Below are the code and all the weights of a small trained network. Each question names an input and a class and asks about switching units off, where a switched-off unit gives its printed mean instead of its output.

import numpy as np


def w(rows, s, z=0):
    codes = np.array(rows[::2]) - 128.0
    scale = np.full(codes.shape[1], s)
    scale[-1] = z or s
    return codes * scale


def f(y):
    return y / 2 * (1 + np.tanh(0.7978845608 * (y + 0.044715 * y**3)))


def log_softmax(a):
    a = a - a.max(-1, keepdims=True)
    return a - np.log(np.exp(a).sum(-1, keepdims=True))


def net(x, mask):
    res = np.array(x, float).reshape(1, 7) / 4 @ E
    y = f(res @ A[0][:, :-1].T + A[0][:, -1])
    res = res + np.where(mask, y, B[0][:, -1]) @ B[0][:, :-1]
    return log_softmax(res[-1] @ U[:, :-1].T + U[:, -1])


A, B = {}, {}
E = w([
[135,243,108,2,131,70,79],'x0',
[129,130,128,127,128,128,131],'x1',
[184,23,182,43,98,78,127],'x2',
[105,155,195,125,19,190,60],'x3',
[126,126,127,131,128,125,127],'x4',
[227,118,126,140,206,190,48],'x5',
[223,131,34,159,24,94,134],'x6',
],0.0057)
A[0] = w([
[205,168,43,136,48,86,147,94],'n1',
[148,210,85,42,143,91,109,48],'n2',
[192,45,171,49,130,95,153,119],'n3',
[126,99,60,144,210,39,168,65],'n4',
[208,117,79,123,178,211,45,68],'n5',
[97,58,126,199,120,166,167,95],'n6',
[117,131,154,103,12,228,77,93],'n7',
[116,65,94,207,104,153,135,13],'n8',
[101,150,234,152,80,150,28,76],'n9',
[91,141,189,140,36,187,72,104],'n10',
[46,136,254,88,221,118,155,64],'n11',
[88,210,48,163,153,235,165,114],'n12',
[204,128,115,134,170,207,58,69],'n13',
[127,215,114,63,142,73,99,72],'n14',
[98,188,98,52,152,72,71,57],'n15',
[118,65,111,192,124,188,174,98],'n16',
[203,75,240,96,109,36,106,47],'n17',
[96,225,94,221,176,138,110,99],'n18',
[187,39,183,69,110,111,136,92],'n19',
[30,133,182,101,91,98,225,164],'n20',
[47,143,126,130,55,108,233,161],'n21',
[226,138,39,159,82,82,181,50],'n22',
[126,73,150,215,101,173,192,103],'n23',
[124,149,209,134,41,195,75,108],'n24',
[84,222,71,208,140,160,111,111],'n25',
[156,76,149,197,117,181,207,41],'n26',
[151,119,75,127,209,80,228,33],'n27',
[218,118,142,146,171,189,52,43],'n28',
[148,109,62,105,223,97,221,32],'n29',
[131,43,104,185,137,187,150,35],'n30',
[100,121,159,135,41,143,72,2],'n31',
[107,37,212,62,142,94,97,140],'n32',
[197,121,168,112,213,198,66,93],'n33',
[202,127,138,145,180,206,62,118],'n34',
[218,85,98,99,203,209,70,95],'n35',
[121,107,88,88,228,103,208,61],'n36',
[195,118,18,147,14,121,129,38],'n37',
[143,227,111,49,133,123,125,118],'n38',
[90,63,166,199,152,143,143,58],'n39',
[197,53,159,59,94,97,132,30],'n40',
[95,225,62,202,144,183,125,126],'n41',
[213,144,44,157,32,92,131,5],'n42',
[86,158,171,154,45,44,236,164],'n43',
[124,175,192,121,59,147,97,108],'n44',
[151,190,107,53,131,88,96,110],'n45',
[40,149,214,84,215,177,139,83],'n46',
],0.0057,0.0026)
B[0] = w([
[130,126,127,154,130,202,130,251],'n1',
[124,45,182,90,73,161,71,204],'n2',
[75,162,162,186,99,90,159,236],'n3',
[62,90,93,151,166,95,56,211],'n4',
[85,153,83,79,76,119,174,217],'n5',
[164,64,144,83,86,144,92,198],'n6',
[62,125,78,171,209,57,54,211],'n7',
[105,70,157,105,91,165,91,155],'n8',
[85,131,73,151,190,110,90,192],'n9',
[108,121,68,127,181,67,62,199],'n10',
[88,182,85,172,156,255,139,237],'n11',
[104,130,196,142,83,84,155,213],'n12',
[87,146,79,80,89,97,160,199],'n13',
[150,28,170,81,79,180,66,202],'n14',
[134,41,183,86,68,197,42,194],'n15',
[164,61,172,86,96,139,88,199],'n16',
[62,156,177,173,72,102,154,200],'n17',
[90,139,189,162,63,84,165,204],'n18',
[93,139,187,159,91,87,167,214],'n19',
[140,160,57,83,118,160,170,231],'n20',
[161,126,53,51,103,113,169,233],'n21',
[82,157,114,187,160,183,101,236],'n22',
[184,63,143,74,87,140,76,215],'n23',
[77,104,74,159,197,60,72,207],'n24',
[106,125,191,136,66,66,160,212],'n25',
[140,59,170,77,79,149,68,185],'n26',
[44,88,100,141,165,83,55,201],'n27',
[85,135,64,62,90,115,161,200],'n28',
[16,89,98,152,166,82,48,206],'n29',
[133,67,122,94,94,133,91,184],'n30',
[50,125,88,142,140,108,98,132],'n31',
[92,184,165,186,105,131,176,229],'n32',
[121,149,71,96,103,146,190,229],'n33',
[127,150,90,78,106,119,163,226],'n34',
[104,155,68,89,82,103,185,246],'n35',
[48,124,100,171,176,123,38,200],'n36',
[66,185,120,223,153,254,140,245],'n37',
[163,68,157,126,93,151,103,217],'n38',
[148,89,146,99,102,179,96,177],'n39',
[28,160,178,181,65,107,163,188],'n40',
[97,138,204,124,66,59,174,225],'n41',
[57,169,125,190,141,238,145,224],'n42',
[148,134,62,71,136,127,161,244],'n43',
[123,104,109,130,168,116,92,172],'n44',
[154,91,176,121,81,156,82,208],'n45',
[121,162,130,193,116,228,164,230],'n46',
],0.0067,0.0028)
U = w([
[109,164,125,183,141,239,136,71],'0',
[150,72,175,80,96,148,74,77],'1',
[96,123,90,154,184,44,65,77],'2',
[110,158,207,161,86,53,182,62],'3',
[150,141,129,125,136,125,139,253],'4',
[132,149,56,55,111,117,183,72],'5',
[151,136,137,136,141,125,134,236],'6',
[251,165,163,135,209,88,135,92],'7',
],0.014,0.013)

Each question gives the input, the list of numbers given to net, and the class t.
The units are the neurons (one row each of A and B). Each row of codes is followed by its name. A weight is (code - 128) times the scale printed after its matrix; where a second scale follows, it is the last column's (A, B and U).
mask holds one flag per neuron, in row order. A switched-off neuron (its flag False) gives its mean, the last column of its row in B, instead of its output. The means were averaged over made-up inputs and are rounded, as every weight is.
A unit's drop is (log p(t) with every unit on - log p(t) with that unit switched off) / (log p(t) with every unit on - log p(t) with every unit switched off).
The circuit of an input: a set's keep is (log p(t) with only the set's units on - log p(t) with every unit switched off) / (log p(t) with every unit on - log p(t) with every unit switched off). Starting from the 12 units with the biggest drops (on a tie, the unit counted first), units are removed one at a time, each time the one whose removal leaves the highest keep (on an exact tie, the one counted first), for as long as the keep stays at least 0.8.
units of the circuit, in order: the units of the circuit, biggest drop first
k most important neurons: the k neurons with the biggest drops, biggest first
drop when u is switched off: that unit's drop, to one decimal
input [5,-1,4,-5,4,8,-2], class 5: units of the circuit, in order -> [n35, n33]
input [6,2,-8,-1,6,0,7], class 3: units of the circuit, in order -> [n41, n25]
input [3,7,0,7,1,-5,8], class 0: units of the circuit, in order -> [n37]
input [6,5,7,-3,-2,-1,2], class 3: units of the circuit, in order -> [n3, n40]
input [0,0,0,-6,3,-1,-5], class 2: units of the circuit, in order -> [n29, n36]
input [4,-7,4,8,-2,-7,8], class 0: 3 most important neurons -> [n37, n42, n1]
input [4,4,-6,8,-6,-6,-6], class 2: 3 most important neurons -> [n10, n24, n7]
input [-7,2,-8,-4,-7,2,-4], class 3: units of the circuit, in order -> [n41, n12]
input [-1,-5,-8,-8,-7,5,3], class 2: units of the circuit, in order -> [n29, n27]
input [4,-1,8,-3,4,-8,4], class 3: 4 most important neurons -> [n40, n3, n17, n19]
input [-8,-8,6,-4,4,-2,-7], class 1: 3 most important neurons -> [n23, n6, n26]
input [7,1,-4,0,-7,-5,8], class 0: units of the circuit, in order -> [n37, n42]
input [-6,0,4,1,2,-8,5], class 5: 2 most important neurons -> [n21, n43]
input [-2,-4,6,0,8,3,-8], class 0: units of the circuit, in order -> [n11]
input [5,-8,4,0,2,8,8], class 0: units of the circuit, in order -> [n37, n42]
input [5,-7,5,-8,7,4,4], class 2: units of the circuit, in order -> [n29, n4]
input [5,-6,-1,-3,-5,2,-8], class 0: 2 most important neurons -> [n11, n46]
input [-8,-6,3,-2,1,5,5], class 1: drop when n21 is switched off -> 0.0
input [-1,1,-1,5,-3,4,-2], class 2: drop when n9 is switched off -> 0.1
input [2,-5,-7,0,-5,-2,5], class 3: drop when n25 is switched off -> 0.2
input [-3,4,0,6,6,-3,7], class 0: units of the circuit, in order -> [n37]
input [3,0,-7,-5,6,-2,-3], class 3: drop when n18 is switched off -> 0.2
